Below is a small trained network, with its code and all its weights. Each question gives an input and a target symbol and asks what happens when units are switched off, that is, made to give their printed mean instead of their output.

import numpy as np


def w(rows, s, z=0):
    codes = np.array(rows[::2]) - 128.0
    scale = np.full(codes.shape[1], s)
    scale[-1] = z or s
    return codes * scale


def norm(h):
    return h / np.sqrt((h * h).mean(-1, keepdims=True) + 1e-5)


def f(y):
    return y / 2 * (1 + np.tanh(0.7978845608 * (y + 0.044715 * y**3)))


def softmax(a):
    e = np.exp(a - a.max(-1, keepdims=True))
    return e / e.sum(-1, keepdims=True)


def log_softmax(a):
    a = a - a.max(-1, keepdims=True)
    return a - np.log(np.exp(a).sum(-1, keepdims=True))


def net(x, mask):
    ids = ['ΔΞΠαγεημτ'.index(c) for c in x.split()]
    T = len(ids)
    res = E[ids] + P[:T]
    u = 0
    for l in range(2):
        r = norm(res)
        for j in range(2):
            rows = slice(3 * j, 3 * j + 3)
            q, k, v = (r @ M[l][rows].T for M in (Q, K, V))
            z = softmax(np.where(np.tri(T) > 0, q @ k.T / 3**0.5, -1e9)) @ v
            o = O[l][rows]
            res = res + np.where(mask[u + j], z, o[:, -1]) @ o[:, :-1]
        u += 2
        y = f(norm(res) @ A[l][:, :-1].T + A[l][:, -1])
        res = res + np.where(mask[u : u + 12], y, B[l][:, -1]) @ B[l][:, :-1]
        u += 12
    return log_softmax(norm(res)[-1] @ U[:, :-1].T + U[:, -1])


Q, K, V, O, A, B = {}, {}, {}, {}, {}, {}
E = w([
[122,147,93,137,103,236],'Δ',
[156,217,109,113,147,169],'Ξ',
[102,184,200,75,199,148],'Π',
[144,190,141,102,203,160],'α',
[39,147,145,149,171,121],'γ',
[130,142,254,121,107,112],'ε',
[94,61,158,157,100,114],'η',
[153,91,162,180,176,157],'μ',
[150,179,150,210,73,125],'τ',
],0.0053)
P = w([
[38,157,222,33,57,231],'0',
[41,172,214,84,102,204],'1',
[33,161,202,128,127,199],'2',
[53,148,179,152,144,184],'3',
[82,138,157,149,149,164],'4',
[92,120,140,166,162,141],'5',
[107,117,126,164,178,119],'6',
[132,115,107,157,187,91],'7',
[134,105,94,173,181,64],'8',
[156,105,81,181,198,48],'9',
[169,98,78,187,198,21],'10',
[165,91,73,193,200,4],'11',
],0.0028)
Q[0] = w([
[107,116,59,87,122,146],'0.h0',
[91,142,177,137,170,150],'0.h0',
[176,62,82,94,74,197],'0.h0',
[160,169,168,147,127,159],'0.h1',
[221,152,103,128,113,112],'0.h1',
[165,173,115,8,87,67],'0.h1',
],0.013)
K[0] = w([
[127,141,159,105,122,172],'0.h0',
[105,131,162,162,133,83],'0.h0',
[65,147,133,124,112,214],'0.h0',
[143,162,143,173,124,127],'0.h1',
[127,181,125,90,108,134],'0.h1',
[78,141,122,105,99,249],'0.h1',
],0.014)
V[0] = w([
[132,75,197,137,89,64],'0.h0',
[70,138,62,35,155,56],'0.h0',
[92,83,3,172,96,216],'0.h0',
[131,136,109,151,124,142],'0.h1',
[125,161,98,106,168,145],'0.h1',
[123,170,94,98,185,144],'0.h1',
],0.0052)
O[0] = w([
[182,134,194,88,53,32,148],'0.h0',
[108,63,10,14,128,107,3],'0.h0',
[4,168,108,198,173,96,52],'0.h0',
[115,109,139,125,119,137,129],'0.h1',
[122,144,101,146,196,142,112],'0.h1',
[123,133,95,153,207,156,114],'0.h1',
],0.0033,0.003)
A[0] = w([
[70,104,79,148,164,75,183],'0.n0',
[108,143,100,11,179,131,254],'0.n1',
[130,169,132,25,136,116,202],'0.n2',
[135,95,84,116,170,57,123],'0.n3',
[51,165,152,93,180,117,191],'0.n4',
[113,47,156,131,82,52,106],'0.n5',
[116,101,103,99,57,191,190],'0.n6',
[175,107,211,64,219,135,152],'0.n7',
[97,2,124,150,63,169,131],'0.n8',
[106,151,192,35,165,78,126],'0.n9',
[206,224,89,96,134,193,123],'0.n10',
[122,120,83,140,195,153,164],'0.n11',
],0.006,0.00095)
B[0] = w([
[103,157,84,214,136,168,154],'0.n0',
[134,115,137,166,90,254,160],'0.n1',
[107,122,172,108,108,183,136],'0.n2',
[114,84,15,123,104,126,119],'0.n3',
[70,88,181,233,111,155,241],'0.n4',
[62,167,104,152,221,134,175],'0.n5',
[114,205,165,83,121,97,115],'0.n6',
[109,53,216,204,184,118,253],'0.n7',
[78,129,209,102,182,61,143],'0.n8',
[62,51,186,139,122,126,186],'0.n9',
[134,220,197,79,190,155,193],'0.n10',
[129,117,87,163,185,217,181],'0.n11',
],0.0071,0.0029)
Q[1] = w([
[105,131,112,114,117,173],'1.h0',
[132,44,85,3,68,133],'1.h0',
[172,63,82,120,110,157],'1.h0',
[107,121,89,102,81,79],'1.h1',
[232,102,108,66,57,74],'1.h1',
[199,67,61,108,92,171],'1.h1',
],0.013)
K[1] = w([
[99,94,169,115,147,132],'1.h0',
[73,94,227,103,88,225],'1.h0',
[43,154,171,86,122,150],'1.h0',
[173,145,175,86,122,135],'1.h1',
[127,216,207,129,29,173],'1.h1',
[113,179,108,47,89,246],'1.h1',
],0.011)
V[1] = w([
[150,66,99,113,146,86],'1.h0',
[53,118,121,58,204,165],'1.h0',
[125,77,205,174,254,98],'1.h0',
[102,60,105,76,184,210],'1.h1',
[233,156,187,108,219,157],'1.h1',
[180,64,131,221,36,174],'1.h1',
],0.0087)
O[1] = w([
[107,119,129,178,168,155,83],'1.h0',
[47,71,138,57,233,156,103],'1.h0',
[163,42,23,102,192,40,246],'1.h0',
[180,184,204,124,76,161,123],'1.h1',
[245,207,122,179,203,64,146],'1.h1',
[234,3,84,117,58,171,165],'1.h1',
],0.0056,0.011)
A[1] = w([
[162,187,156,75,99,75,96],'1.n0',
[124,36,146,117,84,112,119],'1.n1',
[92,193,128,144,84,42,44],'1.n2',
[151,157,122,76,117,111,140],'1.n3',
[115,153,104,146,129,144,7],'1.n4',
[42,185,136,90,92,201,22],'1.n5',
[83,212,117,178,120,188,123],'1.n6',
[132,180,101,166,150,50,151],'1.n7',
[170,189,43,2,111,117,92],'1.n8',
[51,133,159,108,167,145,176],'1.n9',
[122,186,148,201,41,111,100],'1.n10',
[83,138,91,170,110,215,222],'1.n11',
],0.0076,0.0011)
B[1] = w([
[135,144,129,37,146,130,136],'1.n0',
[162,133,120,38,128,90,253],'1.n1',
[88,71,189,174,78,136,162],'1.n2',
[133,152,109,95,126,133,107],'1.n3',
[145,123,134,141,165,173,96],'1.n4',
[156,108,93,44,93,90,131],'1.n5',
[203,128,82,90,176,125,128],'1.n6',
[140,111,89,153,96,66,254],'1.n7',
[132,119,122,1,106,79,121],'1.n8',
[109,164,94,151,83,51,187],'1.n9',
[166,160,156,177,40,72,193],'1.n10',
[163,63,44,127,142,115,185],'1.n11',
],0.0091,0.0025)
U = w([
[139,174,51,40,104,121,70],'Δ',
[145,205,107,93,172,172,79],'Ξ',
[114,108,211,128,153,165,30],'Π',
[132,175,160,190,219,223,98],'α',
[86,53,77,110,71,203,140],'γ',
[152,113,221,41,133,85,253],'ε',
[3,172,131,130,153,74,112],'η',
[185,82,67,199,179,79,156],'μ',
[163,198,158,176,24,122,114],'τ',
],0.0055,0.0049)

Each question gives the input, a string of symbols that net reads in full, and the target symbol t.
The units are the heads (3 rows each of Q, K, V and O) and the neurons (one row each of A and B). Each row of codes is followed by its name. A weight is (code - 128) times the scale printed after its matrix; where a second scale follows, it is the last column's (O, A, B and U).
mask holds one flag per unit, layer by layer, with each layer's heads first. A switched-off unit (its flag False) gives its mean, the last column of its rows in O or B, instead of its output. The means were averaged over made-up inputs and are rounded, as every weight is.
A unit's drop is (log p(t) with every unit on - log p(t) with that unit switched off) / (log p(t) with every unit on - log p(t) with every unit switched off).
The circuit of an input: a set's keep is (log p(t) with only the set's units on - log p(t) with every unit switched off) / (log p(t) with every unit on - log p(t) with every unit switched off). Starting from the 12 units with the biggest drops (on a tie, the unit counted first), units are removed one at a time, each time the one whose removal leaves the highest keep (on an exact tie, the one counted first), for as long as the keep stays at least 0.8.
circuit, biggest first: the units of the circuit, biggest drop first
unit that matters most: the unit with the biggest drop
top k neurons: the k neurons with the biggest drops, biggest first
top k neurons in layer l: the k neurons of layer l with the biggest drops, biggest first
heads that matter: for each layer, one digit per head in row order, 1 if its drop is at least 0.15 and else 0, layers parted by /
drop when u is switched off: that unit's drop, to one decimal
input η ε Δ μ γ γ η Δ Ξ γ α, target γ: circuit, biggest first : (1.h1; 0.h0; 0.n3; 0.n1)
input γ Δ ε Ξ γ, target ε: unit that matters most : 0.h0
input γ γ ε γ Ξ, target ε: circuit, biggest first : (0.n10; 1.h1)
input α γ Ξ Ξ γ Δ γ γ ε α, target ε: circuit, biggest first : (0.h0; 1.h1)
input μ γ ε α, target ε: circuit, biggest first : (0.n10; 1.h1)
input τ γ τ γ γ Δ Ξ η τ μ, target τ: circuit, biggest first : (1.h0; 0.n7; 0.n4; 0.n9)
input ε ε τ, target τ: circuit, biggest first : (1.h0; 0.n7)
input η μ η τ η, target τ: top 3 neurons : (0.n7; 0.n9; 1.n10)
input γ μ μ Δ Δ ε γ η α γ γ Ξ, target γ: circuit, biggest first : (1.h1; 0.h0; 0.n3)
input ε Π ε μ ε Δ, target ε: top 2 neurons : (1.n8; 0.n7)
input μ μ Δ Δ α Δ η η γ, target η: circuit, biggest first : (1.h1; 0.n5; 0.n7; 0.h0)
input μ γ η γ Δ η γ α η γ, target η: heads that matter : 00 / 01
input μ γ τ ε, target τ: heads that matter : 00 / 10
input Ξ γ μ α η τ Ξ, target τ: top neuron : (0.n7)
input ε μ γ α Δ α γ Ξ τ γ, target τ: top 2 neurons : (0.n7; 0.n4)
input η α Δ Ξ γ Δ, target γ: circuit, biggest first : (0.h0; 1.h1; 0.n10)
input γ ε Δ, target ε: heads that matter : 00 / 00
input γ τ η τ Ξ, target τ: heads that matter : 10 / 10
input Π γ ε η Δ α γ τ τ τ α, target τ: heads that matter : 00 / 10
input Δ τ α Δ, target τ: top neuron : (1.n10)
input μ μ γ Ξ, target ε: heads that matter : 00 / 10
input γ μ Ξ Π Ξ μ γ γ γ Π, target γ: top 2 neurons in layer 0 : (0.n1; 0.n3)
input α η Δ τ μ, target τ: top 3 neurons : (0.n7; 0.n9; 0.n4)
input γ γ η α, target η: top 2 neurons : (0.n5; 1.n9)
input Δ ε α Π α τ α, target τ: drop when 0.n6 is switched off : 0.0
input Δ γ η Ξ ε Δ γ τ γ, target τ: drop when 0.h0 is switched off : 0.1
input α μ γ γ γ, target γ: drop when 0.h0 is switched off : 0.3
input ε μ γ γ γ Ξ Ξ Δ Ξ Ξ α, target α: drop when 1.h0 is switched off : 0.1
input γ τ μ τ μ γ η γ τ Π, target τ: top neuron in layer 0 : (0.n4)
